Here is a tiny trained network, its code and every weight. The questions are about switching its units off for an input and a class, where a switched-off unit gives its printed mean instead of its output.

import numpy as np


def w(rows, s, z=0):
    codes = np.array(rows[::2]) - 128.0
    scale = np.full(codes.shape[1], s)
    scale[-1] = z or s
    return codes * scale


def f(y):
    return y / 2 * (1 + np.tanh(0.7978845608 * (y + 0.044715 * y**3)))


def log_softmax(a):
    a = a - a.max(-1, keepdims=True)
    return a - np.log(np.exp(a).sum(-1, keepdims=True))


def net(x, mask):
    res = np.array(x, float).reshape(1, 5) / 4 @ E
    y = f(res @ A[0][:, :-1].T + A[0][:, -1])
    res = res + np.where(mask, y, B[0][:, -1]) @ B[0][:, :-1]
    return log_softmax(res[-1] @ U[:, :-1].T + U[:, -1])


A, B = {}, {}
E = w([
[138,2,183,187,145,156,167,193,124],'x0',
[179,123,171,78,86,137,165,171,232],'x1',
[134,70,101,86,31,104,143,153,56],'x2',
[90,129,40,140,149,98,224,157,147],'x3',
[69,62,129,163,77,52,72,137,171],'x4',
],0.011)
A[0] = w([
[178,164,80,138,164,115,176,121,74,125],'N0',
[166,142,179,157,118,119,75,95,171,147],'N1',
[198,185,149,78,193,110,139,104,213,121],'N2',
[116,152,126,67,98,130,128,105,174,39],'N3',
[128,150,157,94,64,176,106,132,88,106],'N4',
[111,151,29,149,126,75,170,96,156,52],'N5',
[154,112,159,163,60,97,67,111,131,178],'N6',
[133,126,48,100,168,77,114,151,187,102],'N7',
[129,134,145,154,141,147,111,110,136,91],'N8',
[100,172,101,176,201,129,102,111,46,50],'N9',
[124,113,164,195,131,185,171,218,169,104],'N10',
[187,197,148,34,130,128,78,94,76,188],'N11',
[104,146,85,160,123,77,185,157,122,61],'N12',
[205,162,138,161,160,100,119,164,200,111],'N13',
[55,172,57,157,218,112,114,61,84,3],'N14',
[158,77,212,235,128,188,166,168,195,150],'N15',
[162,190,119,65,173,129,152,161,151,67],'N16',
[111,194,138,119,172,142,176,117,246,141],'N17',
[89,118,105,85,97,68,160,176,149,164],'N18',
[129,47,125,176,99,123,84,122,89,46],'N19',
[141,116,168,104,125,119,157,155,20,112],'N20',
[181,158,138,149,88,146,60,129,168,100],'N21',
[126,137,176,157,181,136,115,124,185,59],'N22',
[120,174,214,81,96,134,82,76,173,81],'N23',
[187,102,180,189,180,129,118,97,202,84],'N24',
[119,122,158,138,70,139,81,102,140,88],'N25',
[189,47,151,118,149,108,147,176,126,63],'N26',
[142,89,178,199,202,183,143,162,201,190],'N27',
[112,63,73,213,86,39,149,101,157,116],'N28',
[135,70,177,149,152,186,177,181,152,95],'N29',
[174,160,110,46,99,136,160,147,151,89],'N30',
[120,35,170,180,72,83,90,211,111,76],'N31',
[218,101,152,99,88,168,140,133,72,63],'N32',
],0.011,0.005)
B[0] = w([
[150,116,95,154,126,177,98,75,102,186],'N0',
[103,181,156,101,145,70,112,74,140,185],'N1',
[106,168,162,160,74,172,100,178,220,218],'N2',
[164,174,63,112,68,104,125,163,176,156],'N3',
[188,71,162,165,54,100,177,79,123,175],'N4',
[64,128,48,146,93,119,136,61,127,179],'N5',
[147,107,212,151,142,56,59,175,83,199],'N6',
[67,151,76,111,100,120,145,78,185,168],'N7',
[96,170,138,117,174,103,96,128,112,141],'N8',
[136,179,120,194,233,155,93,147,45,203],'N9',
[130,151,85,50,184,76,142,132,97,210],'N10',
[205,157,168,207,57,88,133,97,115,240],'N11',
[92,82,69,99,108,113,157,46,87,168],'N12',
[76,179,188,95,146,198,111,138,168,180],'N13',
[126,158,73,218,180,160,82,98,57,209],'N14',
[161,159,144,41,187,124,215,176,81,251],'N15',
[111,135,121,167,78,165,89,166,145,181],'N16',
[66,203,112,131,100,182,66,159,205,225],'N17',
[106,66,47,152,92,115,122,164,180,185],'N18',
[116,53,139,141,179,147,119,210,103,196],'N19',
[172,99,130,141,140,192,168,135,60,186],'N20',
[136,136,165,78,107,91,66,111,131,171],'N21',
[81,155,181,120,202,129,102,81,167,176],'N22',
[178,162,146,107,87,29,64,105,168,199],'N23',
[88,161,178,91,204,123,159,71,200,198],'N24',
[149,115,163,144,135,70,103,149,97,164],'N25',
[206,111,74,87,156,103,107,205,76,188],'N26',
[83,181,153,31,222,131,228,58,141,247],'N27',
[2,78,133,157,133,98,165,114,146,222],'N28',
[173,156,57,44,166,96,174,163,93,212],'N29',
[182,146,60,129,41,171,98,212,160,181],'N30',
[87,63,181,152,152,82,143,223,141,241],'N31',
[203,58,113,90,37,158,205,76,105,184],'N32',
],0.0072,0.014)
U = w([
[49,1,194,178,146,65,146,238,149,81],'0',
[66,206,206,107,205,176,142,97,240,141],'1',
[22,80,34,188,106,94,183,80,179,107],'2',
[118,177,104,245,214,195,78,88,56,253],'3',
[135,93,138,46,199,110,213,186,115,150],'4',
[140,206,100,154,52,214,85,205,227,52],'5',
[214,90,153,169,43,210,190,92,100,80],'6',
[177,162,200,156,87,20,58,96,184,81],'7',
],0.0079,0.002)

Each question gives the input, the list of numbers given to net, and the class t.
The units are the neurons (one row each of A and B). Each row of codes is followed by its name. A weight is (code - 128) times the scale printed after its matrix; where a second scale follows, it is the last column's (A, B and U).
mask holds one flag per neuron, in row order. A switched-off neuron (its flag False) gives its mean, the last column of its row in B, instead of its output. The means were averaged over made-up inputs and are rounded, as every weight is.
A unit's drop is (log p(t) with every unit on - log p(t) with that unit switched off) / (log p(t) with every unit on - log p(t) with every unit switched off).
The circuit of an input: a set's keep is (log p(t) with only the set's units on - log p(t) with every unit switched off) / (log p(t) with every unit on - log p(t) with every unit switched off). Starting from the 12 units with the biggest drops (on a tie, the unit counted first), units are removed one at a time, each time the one whose removal leaves the highest keep (on an exact tie, the one counted first), for as long as the keep stays at least 0.8.
circuit, biggest first: the units of the circuit, biggest drop first
most important unit: the unit with the biggest drop
k most important neurons: the k neurons with the biggest drops, biggest first
drop of u: that unit's drop, to one decimal
input [5,-5,-5,-1,1], class 4: circuit, biggest first -> (N15)
input [-1,-2,0,2,1], class 2: circuit, biggest first -> (N6, N15)
input [-7,1,2,-5,-6], class 7: 2 most important neurons -> (N11, N23)
input [6,6,-3,-4,-3], class 4: 2 most important neurons -> (N15, N29)
input [-7,-6,-6,-8,1], class 7: 3 most important neurons -> (N23, N11, N21)
input [-6,0,-7,4,-4], class 5: 2 most important neurons -> (N2, N17)
input [5,7,-5,3,6], class 1: 4 most important neurons -> (N17, N24, N13, N22)
input [-5,-3,-3,7,-1], class 3: 2 most important neurons -> (N14, N9)
input [6,8,-5,-5,7], class 4: 3 most important neurons -> (N15, N29, N26)
input [-6,-6,8,-6,7], class 0: 2 most important neurons -> (N19, N31)
input [-2,6,-1,-1,5], class 7: 3 most important neurons -> (N23, N27, N6)
input [8,-5,-8,0,-2], class 4: 4 most important neurons -> (N15, N29, N10, N2)
input [7,-4,-2,-4,5], class 4: 3 most important neurons -> (N15, N27, N29)
input [1,8,8,6,-4], class 6: most important unit -> N32
input [0,2,2,3,-2], class 5: 2 most important neurons -> (N28, N27)
input [5,-4,-4,3,-8], class 3: drop of N14 -> 0.3
input [-3,7,7,0,2], class 7: drop of N10 -> -0.2
input [-4,0,0,-2,1], class 7: drop of N8 -> 0.0
